Below is a small trained network, with its code and all its weights. Each question gives an input and a class and asks what happens when units are switched off, that is, made to give their printed mean instead of their output.

import numpy as np


def w(rows, s, z=0):
    codes = np.array(rows[::2]) - 128.0
    scale = np.full(codes.shape[1], s)
    scale[-1] = z or s
    return codes * scale


def f(y):
    return np.maximum(y, 0)


def log_softmax(a):
    a = a - a.max(-1, keepdims=True)
    return a - np.log(np.exp(a).sum(-1, keepdims=True))


def net(x, mask):
    res = np.array(x, float).reshape(1, 5) / 4 @ E
    y = f(res @ A[0][:, :-1].T + A[0][:, -1])
    res = res + np.where(mask, y, B[0][:, -1]) @ B[0][:, :-1]
    return log_softmax(res[-1] @ U[:, :-1].T + U[:, -1])


A, B = {}, {}
E = w([
[88,224,95,122,61,172,97,249,136,75],'x0',
[115,102,143,109,126,129,68,138,240,194],'x1',
[99,183,193,85,217,174,192,169,118,174],'x2',
[135,122,154,95,117,124,122,127,129,115],'x3',
[120,128,133,141,122,125,123,127,115,146],'x4',
],0.011)
A[0] = w([
[130,117,115,136,99,129,118,120,98,96,100],'neuron 0',
[101,133,144,153,134,98,126,119,92,81,143],'neuron 1',
[136,130,129,118,128,138,103,134,220,198,152],'neuron 2',
[112,158,93,93,137,124,167,110,49,117,161],'neuron 3',
[121,188,138,154,85,134,123,177,128,112,108],'neuron 4',
[129,86,85,152,79,118,96,94,130,94,6],'neuron 5',
[121,127,110,128,137,125,154,114,61,86,166],'neuron 6',
[135,130,106,133,133,166,116,128,155,159,188],'neuron 7',
[132,152,123,132,91,155,119,118,133,92,89],'neuron 8',
[145,167,126,154,147,116,100,129,124,137,79],'neuron 9',
[115,103,101,120,132,118,97,122,149,125,129],'neuron 10',
[139,145,114,108,140,128,109,120,158,162,151],'neuron 11',
[148,134,147,139,134,129,90,141,206,170,173],'neuron 12',
[137,157,179,114,203,143,155,156,117,177,54],'neuron 13',
[122,152,98,120,88,137,115,176,97,125,142],'neuron 14',
[140,127,156,131,154,154,144,142,124,146,52],'neuron 15',
[127,145,136,120,106,124,118,162,114,98,97],'neuron 16',
[104,139,147,124,118,118,101,127,159,151,167],'neuron 17',
[115,132,166,139,122,129,105,137,169,158,147],'neuron 18',
[129,136,163,97,99,137,103,119,108,111,193],'neuron 19',
[125,88,77,153,37,74,82,90,137,84,31],'neuron 20',
[111,173,99,123,94,151,92,185,140,128,110],'neuron 21',
[85,167,150,124,179,131,136,139,126,121,36],'neuron 22',
[111,174,150,112,167,123,157,140,134,150,62],'neuron 23',
[148,47,136,139,214,101,162,9,123,155,88],'neuron 24',
[114,96,171,147,132,131,121,117,133,120,97],'neuron 25',
[105,119,137,121,126,118,89,141,234,189,169],'neuron 26',
[101,133,157,149,110,128,131,120,136,138,69],'neuron 27',
[155,144,122,142,136,123,152,128,38,80,152],'neuron 28',
[100,169,180,113,172,153,170,162,135,153,56],'neuron 29',
[128,135,113,128,129,143,132,159,133,114,86],'neuron 30',
[145,132,158,149,129,126,123,114,77,122,163],'neuron 31',
[132,119,143,113,185,144,128,174,117,137,76],'neuron 32',
[134,144,136,140,154,129,152,130,81,83,131],'neuron 33',
[113,195,143,147,89,146,115,217,147,117,103],'neuron 34',
[126,100,115,124,169,92,119,175,176,123,213],'neuron 35',
[136,94,100,143,76,131,110,108,134,110,44],'neuron 36',
[127,135,120,114,165,106,136,154,125,131,84],'neuron 37',
[147,144,114,133,134,125,167,115,21,70,167],'neuron 38',
[167,139,128,127,128,89,114,135,135,117,143],'neuron 39',
],0.012,0.0022)
B[0] = w([
[149,145,144,122,124,149,120,128,131,144,152],'neuron 0',
[118,116,136,135,130,149,139,124,154,125,153],'neuron 1',
[97,77,157,141,118,173,159,138,153,111,186],'neuron 2',
[106,91,156,135,123,162,142,130,166,136,174],'neuron 3',
[128,116,120,98,131,76,112,121,112,95,183],'neuron 4',
[172,197,129,131,136,160,125,138,113,163,173],'neuron 5',
[104,91,153,146,133,151,137,132,169,126,171],'neuron 6',
[123,108,150,118,126,139,137,126,135,127,151],'neuron 7',
[127,126,115,126,126,104,116,120,122,126,153],'neuron 8',
[132,121,138,119,125,127,126,130,128,128,133],'neuron 9',
[141,150,140,143,133,149,135,130,121,139,150],'neuron 10',
[108,117,126,144,125,155,127,129,136,112,151],'neuron 11',
[98,85,148,145,128,167,140,132,159,106,177],'neuron 12',
[189,199,119,131,123,151,107,119,112,174,192],'neuron 13',
[114,113,110,103,137,84,127,123,117,119,175],'neuron 14',
[159,161,118,135,122,132,128,136,124,134,152],'neuron 15',
[117,123,117,122,136,100,130,124,109,117,158],'neuron 16',
[118,106,134,140,128,144,138,130,144,125,155],'neuron 17',
[120,102,133,144,132,152,150,127,143,123,159],'neuron 18',
[109,116,108,151,136,126,130,121,122,130,144],'neuron 19',
[196,218,135,136,139,170,127,134,115,198,199],'neuron 20',
[117,110,115,99,138,72,119,115,94,95,191],'neuron 21',
[165,160,127,129,121,141,118,128,129,161,161],'neuron 22',
[166,176,121,147,113,144,115,130,125,155,167],'neuron 23',
[97,117,82,68,125,1,95,131,77,61,252],'neuron 24',
[119,126,104,119,126,116,123,134,132,114,145],'neuron 25',
[86,62,153,163,135,168,158,127,165,119,196],'neuron 26',
[124,129,131,136,129,131,141,124,127,123,132],'neuron 27',
[99,73,153,149,123,170,149,136,157,125,182],'neuron 28',
[182,199,121,136,128,160,116,130,110,175,187],'neuron 29',
[123,125,133,122,125,103,122,115,116,128,148],'neuron 30',
[106,105,128,129,124,146,135,128,148,123,154],'neuron 31',
[154,174,120,154,129,136,129,133,118,143,158],'neuron 32',
[116,98,143,136,120,165,138,123,148,118,164],'neuron 33',
[115,109,99,99,133,47,114,115,107,97,206],'neuron 34',
[110,106,146,128,115,146,141,120,137,131,156],'neuron 35',
[152,185,119,142,114,153,120,133,125,156,162],'neuron 36',
[134,137,121,149,117,135,120,133,122,144,142],'neuron 37',
[83,68,151,156,131,175,149,133,173,115,194],'neuron 38',
[136,135,137,130,135,139,134,123,121,141,140],'neuron 39',
],0.02)
U = w([
[58,53,195,174,127,208,184,127,188,119,249],'0',
[102,122,73,52,144,1,78,106,58,86,60],'1',
[235,246,130,153,126,193,102,130,93,209,79],'2',
],0.0095,0.0011)

Each question gives the input, the list of numbers given to net, and the class t.
The units are the neurons (one row each of A and B). Each row of codes is followed by its name. A weight is (code - 128) times the scale printed after its matrix; where a second scale follows, it is the last column's (A, B and U).
mask holds one flag per neuron, in row order. A switched-off neuron (its flag False) gives its mean, the last column of its row in B, instead of its output. The means were averaged over made-up inputs and are rounded, as every weight is.
A unit's drop is (log p(t) with every unit on - log p(t) with that unit switched off) / (log p(t) with every unit on - log p(t) with every unit switched off).
The circuit of an input: a set's keep is (log p(t) with only the set's units on - log p(t) with every unit switched off) / (log p(t) with every unit on - log p(t) with every unit switched off). Starting from the 12 units with the biggest drops (on a tie, the unit counted first), units are removed one at a time, each time the one whose removal leaves the highest keep (on an exact tie, the one counted first), for as long as the keep stays at least 0.8.
circuit, biggest first: the units of the circuit, biggest drop first
unit that matters most: the unit with the biggest drop
k most important neurons: the k neurons with the biggest drops, biggest first
drop of u: that unit's drop, to one decimal
input [-7,0,6,7,-4], class 1: unit that matters most	neuron 24
input [-8,7,-2,-7,-7], class 1: 3 most important neurons	(neuron 24; neuron 38; neuron 28)
input [-8,-8,6,7,5], class 0: 2 most important neurons	(neuron 38; neuron 28)
input [8,-3,8,2,0], class 1: 2 most important neurons	(neuron 34; neuron 21)
input [3,2,3,2,2], class 1: 3 most important neurons	(neuron 20; neuron 34; neuron 5)
input [4,-4,-5,8,4], class 2: 2 most important neurons	(neuron 24; neuron 20)
input [4,1,4,6,0], class 1: 4 most important neurons	(neuron 20; neuron 34; neuron 5; neuron 21)
input [6,-6,-1,6,8], class 0: 3 most important neurons	(neuron 24; neuron 38; neuron 28)
input [-3,-3,0,-1,5], class 0: 4 most important neurons	(neuron 34; neuron 21; neuron 4; neuron 38)
input [6,-6,1,0,3], class 0: 2 most important neurons	(neuron 24; neuron 38)
input [7,4,-8,-3,1], class 2: 3 most important neurons	(neuron 20; neuron 24; neuron 5)
input [7,7,-7,-1,-6], class 0: 3 most important neurons	(neuron 24; neuron 26; neuron 2)
input [7,7,-5,4,0], class 0: 4 most important neurons	(neuron 24; neuron 26; neuron 2; neuron 12)
input [1,5,-8,3,-8], class 2: circuit, biggest first	(neuron 20)
input [-1,3,-3,4,-4], class 0: 2 most important neurons	(neuron 13; neuron 29)
input [7,5,1,-6,6], class 1: drop of neuron 34	2.3
input [-3,6,8,1,8], class 2: drop of neuron 29	0.3
input [-5,8,-7,5,-3], class 0: drop of neuron 26	3.9
